Below is a small trained network, with its code and all its weights. Each question gives an input and a class and asks what happens when units are switched off, that is, made to give their printed mean instead of their output.

import numpy as np


def w(rows, s, z=0):
    codes = np.array(rows[::2]) - 128.0
    scale = np.full(codes.shape[1], s)
    scale[-1] = z or s
    return codes * scale


def f(y):
    return np.maximum(y, 0)


def log_softmax(a):
    a = a - a.max(-1, keepdims=True)
    return a - np.log(np.exp(a).sum(-1, keepdims=True))


def net(x, mask):
    res = np.array(x, float).reshape(1, 4) / 4 @ E
    y = f(res @ A[0][:, :-1].T + A[0][:, -1])
    res = res + np.where(mask, y, B[0][:, -1]) @ B[0][:, :-1]
    return log_softmax(res[-1] @ U[:, :-1].T + U[:, -1])


A, B = {}, {}
E = w([
[230,78,214,125,64,182,249,158,122,82,89,100],'x0',
[68,124,113,166,80,198,160,60,83,86,148,188],'x1',
[164,71,213,109,210,97,88,26,180,105,213,214],'x2',
[92,66,127,170,158,81,170,187,94,115,196,67],'x3',
],0.011)
A[0] = w([
[203,157,160,49,164,54,78,184,113,165,109,50,88],'neuron 0',
[87,36,182,174,153,71,161,154,108,103,189,83,11],'neuron 1',
[179,114,153,64,123,57,119,139,168,189,136,101,27],'neuron 2',
[193,224,199,29,73,172,109,73,206,134,1,232,94],'neuron 3',
[114,152,135,210,65,180,173,95,97,79,182,195,67],'neuron 4',
[56,101,138,204,40,161,159,54,112,96,166,202,15],'neuron 5',
[210,67,220,158,44,119,225,137,140,48,53,107,35],'neuron 6',
[173,82,225,124,240,119,133,98,205,70,206,239,39],'neuron 7',
[149,70,172,160,136,82,157,181,45,44,206,81,43],'neuron 8',
[219,136,192,76,183,88,114,171,198,157,93,61,21],'neuron 9',
[226,13,177,99,81,180,170,126,157,52,111,100,3],'neuron 10',
],0.0064,0.0035)
B[0] = w([
[97,121,149,96,80,131,127,81,128,37,80,122,187],'neuron 0',
[154,85,181,105,130,91,114,124,82,223,140,50,181],'neuron 1',
[156,156,156,88,148,109,138,31,108,62,115,67,165],'neuron 2',
[154,92,134,81,176,146,126,188,52,218,208,105,242],'neuron 3',
[171,170,193,113,127,125,150,105,104,41,142,82,188],'neuron 4',
[141,199,172,48,171,94,152,60,61,75,107,97,191],'neuron 5',
[57,133,81,164,94,33,98,73,173,167,107,194,233],'neuron 6',
[130,180,97,172,47,224,172,158,182,179,2,164,249],'neuron 7',
[122,103,163,98,122,178,143,174,73,175,196,132,186],'neuron 8',
[139,164,201,95,123,131,133,107,110,81,118,107,187],'neuron 9',
[133,118,137,173,133,51,82,71,168,130,148,176,212],'neuron 10',
],0.0084,0.014)
U = w([
[163,134,166,77,139,110,151,89,121,1,137,113,84],'0',
[59,122,89,173,147,38,48,75,178,154,169,196,120],'1',
[131,142,94,184,61,180,215,196,144,148,47,122,124],'2',
[175,87,152,93,149,132,138,165,93,208,237,120,82],'3',
[155,97,108,136,147,115,165,157,161,97,159,165,255],'4',
],0.012,0.0097)

Each question gives the input, the list of numbers given to net, and the class t.
The units are the neurons (one row each of A and B). Each row of codes is followed by its name. A weight is (code - 128) times the scale printed after its matrix; where a second scale follows, it is the last column's (A, B and U).
mask holds one flag per neuron, in row order. A switched-off neuron (its flag False) gives its mean, the last column of its row in B, instead of its output. The means were averaged over made-up inputs and are rounded, as every weight is.
A unit's drop is (log p(t) with every unit on - log p(t) with that unit switched off) / (log p(t) with every unit on - log p(t) with every unit switched off).
The circuit of an input: a set's keep is (log p(t) with only the set's units on - log p(t) with every unit switched off) / (log p(t) with every unit on - log p(t) with every unit switched off). Starting from all 11 units, units are removed one at a time, each time the one whose removal leaves the highest keep (on an exact tie, the one counted first), for as long as the keep stays at least 0.8.
units of the circuit, in order: the units of the circuit, biggest drop first
most important unit: the unit with the biggest drop
k most important neurons: the k neurons with the biggest drops, biggest first
drop of u: that unit's drop, to one decimal
input [-6,4,1,-8], class 3: units of the circuit, in order : neuron 3; neuron 6
input [4,6,-2,6], class 0: most important unit : neuron 3
input [4,-2,-3,-5], class 3: 2 most important neurons : neuron 3; neuron 7
input [-7,4,8,-3], class 2: 3 most important neurons : neuron 7; neuron 6; neuron 10
input [6,-4,-4,-6], class 1: units of the circuit, in order : neuron 6; neuron 7
input [7,8,-1,-4], class 0: 2 most important neurons : neuron 4; neuron 5
input [-5,-5,4,-5], class 0: units of the circuit, in order : neuron 6; neuron 2
input [0,5,-5,-6], class 3: units of the circuit, in order : neuron 7; neuron 3
input [1,-7,5,-8], class 3: 3 most important neurons : neuron 3; neuron 5; neuron 4
input [-7,7,5,1], class 0: 2 most important neurons : neuron 5; neuron 6
input [6,3,-5,4], class 1: 2 most important neurons : neuron 6; neuron 7
input [-1,-5,-5,7], class 3: 3 most important neurons : neuron 7; neuron 8; neuron 1
input [-1,-8,8,-7], class 0: 3 most important neurons : neuron 2; neuron 9; neuron 0
input [8,0,3,1], class 1: 2 most important neurons : neuron 6; neuron 10
input [7,-8,-3,5], class 0: most important neuron : neuron 9
input [5,3,-5,4], class 1: 4 most important neurons : neuron 6; neuron 7; neuron 10; neuron 3
input [-5,-4,6,-2], class 2: units of the circuit, in order : neuron 7; neuron 6
input [7,3,7,3], class 1: 2 most important neurons : neuron 10; neuron 6
input [8,-5,-1,8], class 1: 3 most important neurons : neuron 6; neuron 10; neuron 3
input [6,-4,6,4], class 1: most important unit : neuron 10
input [-5,5,7,-2], class 2: drop of neuron 6 : 0.1
input [3,3,4,-4], class 2: drop of neuron 1 : 0.2
input [-4,-6,-4,-7], class 3: drop of neuron 5 : 0.4
